Each row was made from one path, in order. Every step used is in the known rows, and no mark comes twice. Write each row's path.
Each row is shifted at random along 6 fixed directions that mean nothing.
Known rows:
b -> m -> u -> s -> w -> k: [-260 -188 -234 -201  332 -329   58  289 -222  -57  134 -104   88  -59
   -2  146  148 -275  -53   27  -77  247  137   28 -294  247  122  -46
   88  -21  -25  -21 -297 -105   99 -306 -331  -80  185  466  523  380
  188]
b -> m -> t -> s -> w -> c: [-156 -173  -78 -399  320 -267 -112  505  313  170 -181 -138  231 -134
   48  -30  488 -269 -557  255  -94  218   63 -243 -596  153   11 -425
  176  -29  215 -615  327  -44   35  -27 -478 -263 -185  277  864 -354
  452]
k -> m -> u -> c -> t: [   0 -199   63 -347  128 -150 -236 -255 -314  -40  266  451  -31  -91
 -318  474  192 -225  143 -133   73 -143  -80 -308 -380  294  317   62
  339  -13 -303  262  -18  123  289  182  -85  -57  216  169   -9  431
 -190]
t -> s -> w -> c -> b -> m -> u: [-361 -442  182 -223  508 -345  156   89  270  138 -103 -526 -214  216
  341  -38  128   14  -93    2 -184  -52  245   49 -189   60 -239 -176
  261  235  180  -53 -401  204  180 -602 -285   63 -262  399  399  260
  229]
c -> s -> w -> m -> b -> k: [ 194  -11  -40 -468   54 -297  -63  337   13 -123 -312  -92  219 -100
   92  303  397 -332 -631  247  292  398  -59 -240 -767   77  149 -133
  219   -5 -103 -124  335  128   78  -52 -232 -502  222  663  482  181
  -51]
u -> w -> k -> b: [  38 -138 -104 -281  -10   53  -28  -55 -273  -48  168 -107  162  187
  -99  359  125 -227  189 -195  -45  154   17 -197  -54  277  369  239
  177   61   53  125  -61  -17   78 -104   78 -203  -39  244 -120  671
 -190]
m -> u -> w -> c: [ 269  -25  -72 -305  222 -232 -179   86 -361  256   78  370 -107 -172
  -60  190   79 -287  -73  176  261  195  128 -104 -270  386   37   63
  -36 -357 -223  323  -33  120  267  176 -209   -4  120  -43  256  138
   -4]
m -> u -> w -> k -> b: [ 108   20 -113 -510  190  117 -203   62 -133  -75   57  -73  155  197
  -25  385   15 -298   46 -106  -44  234  216 -478 -508  444  344  192
  130   87   57 -174  163   13  163   37  -73 -492  -71  278   56  535
 -191]
b -> s -> w -> c -> t -> m -> u: [ 131 -265   91   10  306 -470 -323 -229 -451  518  412  150  -85 -306
 -100    3  552 -125  -75  160  119  157    4   85 -105  179 -184 -169
  269 -228  -68  506 -128  185   18 -110 -293  312   42  169  622 -281
  493]
c -> t -> s -> m -> u -> b -> w -> k: [-299 -488   -1 -116  308 -507 -162  -22 -103   11  431   57  179 -212
  -98  481  450  -19  352   49 -286  327 -239 -389 -332  373  637  -57
  404   49   11  335  107   43 -407 -137   45 -371  193  328  306  243
   94]
w -> c -> s -> m: [ -77  184 -208  235  -44 -240 -395   21 -449  380  322  201  167 -230
 -215  116  635 -149  -69  -51  -61  456 -103 -208 -238  118   91   11
  161 -364   34  143  176  -22  -66   52 -117   -4   10  414  457 -321
  410]
s -> m -> b -> w -> k: [-256 -536 -155   33  233 -272  -44 -179 -219  602  596 -326 -152  124
  197   58  138   31  331    3 -277  224  397  136   -4  309  -35  123
  -97  134  123  413 -337  219  115 -703   52  140 -279  250   51  382
   21]
k -> b -> w -> c -> s: [  30   27  -57 -331   70  107  -58  177  101 -117 -117 -566  137  407
 -305  201   17 -138 -450 -136 -112  142  247 -353 -489   -1 -340  -50
  286  245  102 -567  122  207  453 -162 -224 -172 -465  586  244  450
  279]
t -> s -> m -> b: [-532 -195  272  114  257 -385  150  126  241 -354 -290 -122    0 -216
  478   30  187 -115  119 -236   23   65 -243   27  -76 -194  446 -122
  217   -2  130   20 -454  109 -305 -309 -194  -97  314  176  259  -14
 -221]
c -> t -> m -> u: [ -54  105  104   28   97 -319 -147  -28 -218 -389   95  399   -3 -142
    6  191   85 -151 -259 -202  115  -16   22 -133 -314 -176  -18   12
  295 -239 -198 -111   56  246  -33  302 -280  144  241  269  510  -75
  130]
t -> m -> w -> c -> b: [ -44 -346  618   37  301 -439  351   26   44  -62 -314  -32   11   39
  676  116  191   23 -135  221  387  -49 -186  139  -70  -91   24  -64
  346  -71  100  311 -295  196 -110 -324  -77  121   17  100  -34  102
 -169]
c -> s -> m -> u -> b: [-178 -111  102   58  302 -345 -178 -165 -154   -5   91  177 -226 -119
   67  217  156  -56  205  -40   -7  109 -111  -45 -231  188  373  102
  214  -63 -219  437 -302  167  -77 -281  -51  -20  174  236   97  141
  -78]
k -> b -> w -> c -> t -> m -> u: [  26  -89  195 -225  216  -89 -230   65   72  -26  -48  -43  423   41
  -51  297  379 -180 -302   92  112  234  -28 -559 -720  213   63 -285
  514  134  183 -430  566   82  -18   34 -189 -424 -198  408  358 -102
  186]
t -> m -> b -> w -> c: [-161 -550  399 -138  306 -267  255  -33  190   14   90 -351  123  111
  365  171   48  150    1  129   61   68  101  -28 -119  105   -5  -83
  148  272  133   -4 -191  275  101 -367  -78  -76 -229   30   59  339
 -150]
u -> s -> w -> c -> b -> k -> m: [  74 -622  -92 -420   40 -211 -145 -303 -525  638  450 -217  -18   35
 -311  289  461 -254  162   76    9   32 -172  -75   -4  490  188   30
  499  160  -87  632 -219  -58  292 -499  125  -83 -103  268 -103  699
   57]
u -> s -> w -> b -> m: [ -66   67 -127 -329  -14 -265  153  724   12 -469 -639  -17  452  -22
   54  138  164 -383 -613    9  247  435 -282   64 -431  -13  244 -181
  147  -50   46 -496   53 -192    1 -118 -359 -242  365  570  678  168
   23]
b -> s -> w -> k -> m: [-101  -35  -31 -299   61  -35   36  184 -159 -111 -161 -262  345   35
  -22   73  403 -267 -175  -57  115  354  -57  -96 -203   22  184 -148
  221  116  282 -198  -81 -272  -16 -244 -264 -248  211  553  307  218
   53]
b -> w -> k -> m -> u -> c -> t: [ -11 -201 -206 -316  192 -348 -240   55 -520  178  428  491  120 -149
 -500  520  409 -401   -1    3   56  184    6 -364 -548  383  155 -119
  452 -212 -168  210  148   76  237  141 -229  -25  225  512  276  375
  123]
c -> b -> k -> m -> w: [-315 -380   51   23  267 -268   90 -142    3  440  221  -20  -41 -211
 -129  111  552 -267  357  101   85 -183 -284 -166 -269  108  255 -379
  802    3  275  363  -12  -11  -57 -468  -42  -61 -105  426 -389  153
    8]
k -> m -> b -> s: [-337 -353  247 -348  236  104  177 -141  407 -137   22 -547  183  142
   -3  179   97   83  299 -151 -142 -109   -8 -275 -296   66  297 -155
  335  555  306 -211 -162   71   78 -381  -48 -380 -246  240 -321  472
 -290]
w -> k -> m -> u -> c -> s: [ 121 -153  -61 -228  381 -219 -354 -198 -449  801  423  318 -313   70
 -165  108  321 -123  189  166  -32  -60  301  -66 -345  581 -130  -49
  361 -299 -106  532 -273  147  241 -261 -195  288 -221  176  -55   27
  185]
k -> m -> b -> w: [  48 -151 -207 -333   23 -239 -129   76 -306  140   75  125 -236    8
 -333  125  -65 -498 -388 -216  252  -73  342  -28 -332   21 -243 -122
  326 -128 -206  -84 -170  433  634 -156 -351  268   40  288  248  454
  -57]
w -> k -> b -> m: [-113 -104 -107  -30   59   -9   97  216   62  288  -60 -238  136  327
   61  -64  152  -46 -130    0   27   40  347   44 -193  142 -307 -254
  269   16  226 -265  -10  -38   75 -547 -147   79 -316  484  123  136
  222]
b -> m -> t -> s: [-196 -334   72 -313  265 -315  110  222  396  -42  -15  -27  -23 -139
  -90  106   86   -2 -273  152 -130 -136  100 -152 -385   14  -47 -342
  302   -4  -43 -344  100   97   36   34 -310  -30 -153  131  412  -38
  231]
m -> t -> s -> w: [  82 -526  463 -250  310 -456  190 -101  -24    3 -279    3 -440 -273
  385    5   12 -186 -185  295  311 -169 -138  440  170 -119   14  -41
   19  -49 -324  656 -596  110  -38 -182 -239  343  382 -197  214   50
 -122]
c -> t -> s -> w -> k -> m -> b: [-324 -491  472 -469  180  -53  144  -62  259 -447 -197 -496  498   92
  418  455  524  -63  185  -49  -15  144 -406 -392 -402   38  834  -22
  361  594  345   -7   93 -129 -456 -227   71 -760  222  350 -143  410
 -479]
b -> k -> m -> u: [-240 -374  255 -155  189 -219  252 -236 -130  -66  205   26 -123 -229
  -80  286   58 -107  339   -1  304  -96   11  -67  -80   34   67 -136
  413   26 -181  417 -372  -80  143 -211 -218  -15  372  338 -161  562
 -210]
m -> w -> k -> b -> s: [ -21 -119   64 -301  275   22  126  203  216   50 -116 -572  107  248
   94   34   52  -98  -58   23  -44   19  252 -167 -355  107 -117 -141
  257  160  311 -275 -172   72  137 -398 -232 -169 -317  372   66  361
  132]
u -> m -> b -> s -> w -> k: [ -16 -336  154 -404  382 -313  166  236   55   55 -406 -206  -60  128
  447 -143   47  -67 -190  294  238  132   82  271 -251  253   89 -105
    5   71   62  127 -460   56  -20 -654 -149   -7   47  227  270  115
 -130]
m -> b -> w -> k: [-150 -206 -175  -50   95 -345   85  214 -285   27  408  -48   34 -121
 -176  353  131 -259   28 -110  -10  256  130 -107 -189    3  -15   18
  141  -79  -42  154 -102  282  127  -29 -171   38  178  411  255  481
   46]
t -> s -> w -> k -> b -> m -> u: [ 192 -431  137 -420  223 -373 -136  -21 -282  291    8  -64 -109 -154
   -8  284  206 -269 -199  152  338  154  207 -132 -237  340   -3 -164
  365  -87 -237  322 -148   46  215 -220 -259 -101  340  237  458  380
   40]
t -> m -> w -> k: [-284 -335  112  138  288 -279  178 -146 -154  163  521 -222 -156  170
  417  -65   44  110  272 -110 -258 -133  388  218  189   31  -98  193
  119  -99  207  157 -553  251   22 -407 -180  415 -294   48  105  294
  134]

Write each row's path:
[  -4 -337  -95 -444  129 -231 -230  149  277  315   96 -319  155   70
  118   52  308   66 -160  134 -276  163   88 -318 -605  297  117 -143
  253   12  245 -280  336   78  -78 -250 -117 -348 -371  313  460  -21
  270]  c -> t -> s -> m -> w -> b -> k
[-389 -241  269   -6  585 -405  165   13  134  -73   46  -89  123  -71
  168  150  399  -13  276  -32 -134  122 -270 -149 -223  116  292 -201
  556   34  358  109 -256  100 -223 -288 -190  -72 -207  402  115   85
  119]  t -> m -> u -> w -> c -> b -> s
[-325 -667  276 -203  377 -431   33 -214   54  433  104  -61 -130 -386
   -9  152  747 -334  234  229   46 -126 -512  -69 -177   89  428 -432
  826  129  162  580 -105 -116 -315 -435 -105  -84  108  342 -104  -36
   41]  c -> b -> k -> m -> t -> s -> w
[-414 -511   97  -35   28 -281  136 -115 -115 -231  285 -391  280  -42
 -170  426  564 -118  221 -282 -164   75 -247 -131   30  -87  373  -74
  556  266  117  181 -137  -57 -198 -299  -52 -112  198  642  240  608
  130]  c -> t -> s -> w -> k -> b -> m
[ -10 -207   76 -101  302 -282 -257  -57 -273  350   65   77   72  -71
   89  337  544 -259  109  105   76  217 -180 -250 -442  451  497   18
  362 -140   37  364 -140    6   46 -356  -30 -211    7  353   35  240
  -60]  u -> c -> s -> m -> w -> k -> b
[  12 -573  331 -271  194 -435 -131 -284 -180   89  264   44 -156   -6
  213  399  118  165  234   34  -24   25    3  -91  -42  359  296  226
  117   17 -355  643 -327  259  -43 -181   70  -44  147  -88  234  440
  -95]  w -> c -> t -> s -> m -> u -> b
[ 281 -638  357 -891  169 -232   -1    8   13  209 -150 -182   61 -128
   95  305  301 -208 -435  438  384  102    7 -250 -409  320   89 -202
  261  116 -199   97   54 -119  253  -58 -274 -385  163   66  371  364
  -76]  b -> k -> m -> t -> s -> w -> c
[-466 -602  193 -146  481 -374  187   39  283  330  218 -536 -128  -63
  232   45  539  -88  200  147 -350  -40 -192    8  -93    7   41 -227
  409  238  292  256 -281   47 -230 -503 -181  -14 -277  399  224   84
  357]  m -> t -> s -> w -> c -> b -> k
[ -27   -1 -376 -338  144  -48 -569  -46 -535  447  399   85   81   16
 -344   70  512 -525  -59 -139 -202  101  110 -237 -487  438  152   37
  278  -77   47   10   68   50  236  -95 -278  -39 -175  291  427    0
  362]  k -> m -> u -> s -> w -> c -> t
[-119 -423  154 -277  528 -353   63    0  -32   81   95  -77   42  -56
   44  391  343   35   88  319   17  227  -75 -119 -412  399  265  -93
  131  175  -85  315 -177  -92  110 -313 -127 -264  133  438  174  423
  -24]  b -> m -> u -> c -> s -> w -> k
[-101 -514  347 -335  297 -358   41  -28   27 -155 -234 -136   43  137
  427  340  239 -110   25  -26   58  -56 -138 -104 -262  249  456   56
  312   52  -23  240 -419   85  -25 -425  -45 -148   91  207  149  543
 -224]  u -> c -> t -> s -> m -> w -> k -> b
[-102 -337  127 -284  305 -294  -52  -46    4   55  216 -190    3   35
   44  399  184  133  119  139  -16  267   42 -315 -433  387  202   51
  182  108 -195  205 -127   68  109 -338  -69 -400  -14  420  243  533
   32]  w -> c -> s -> m -> u -> b -> k
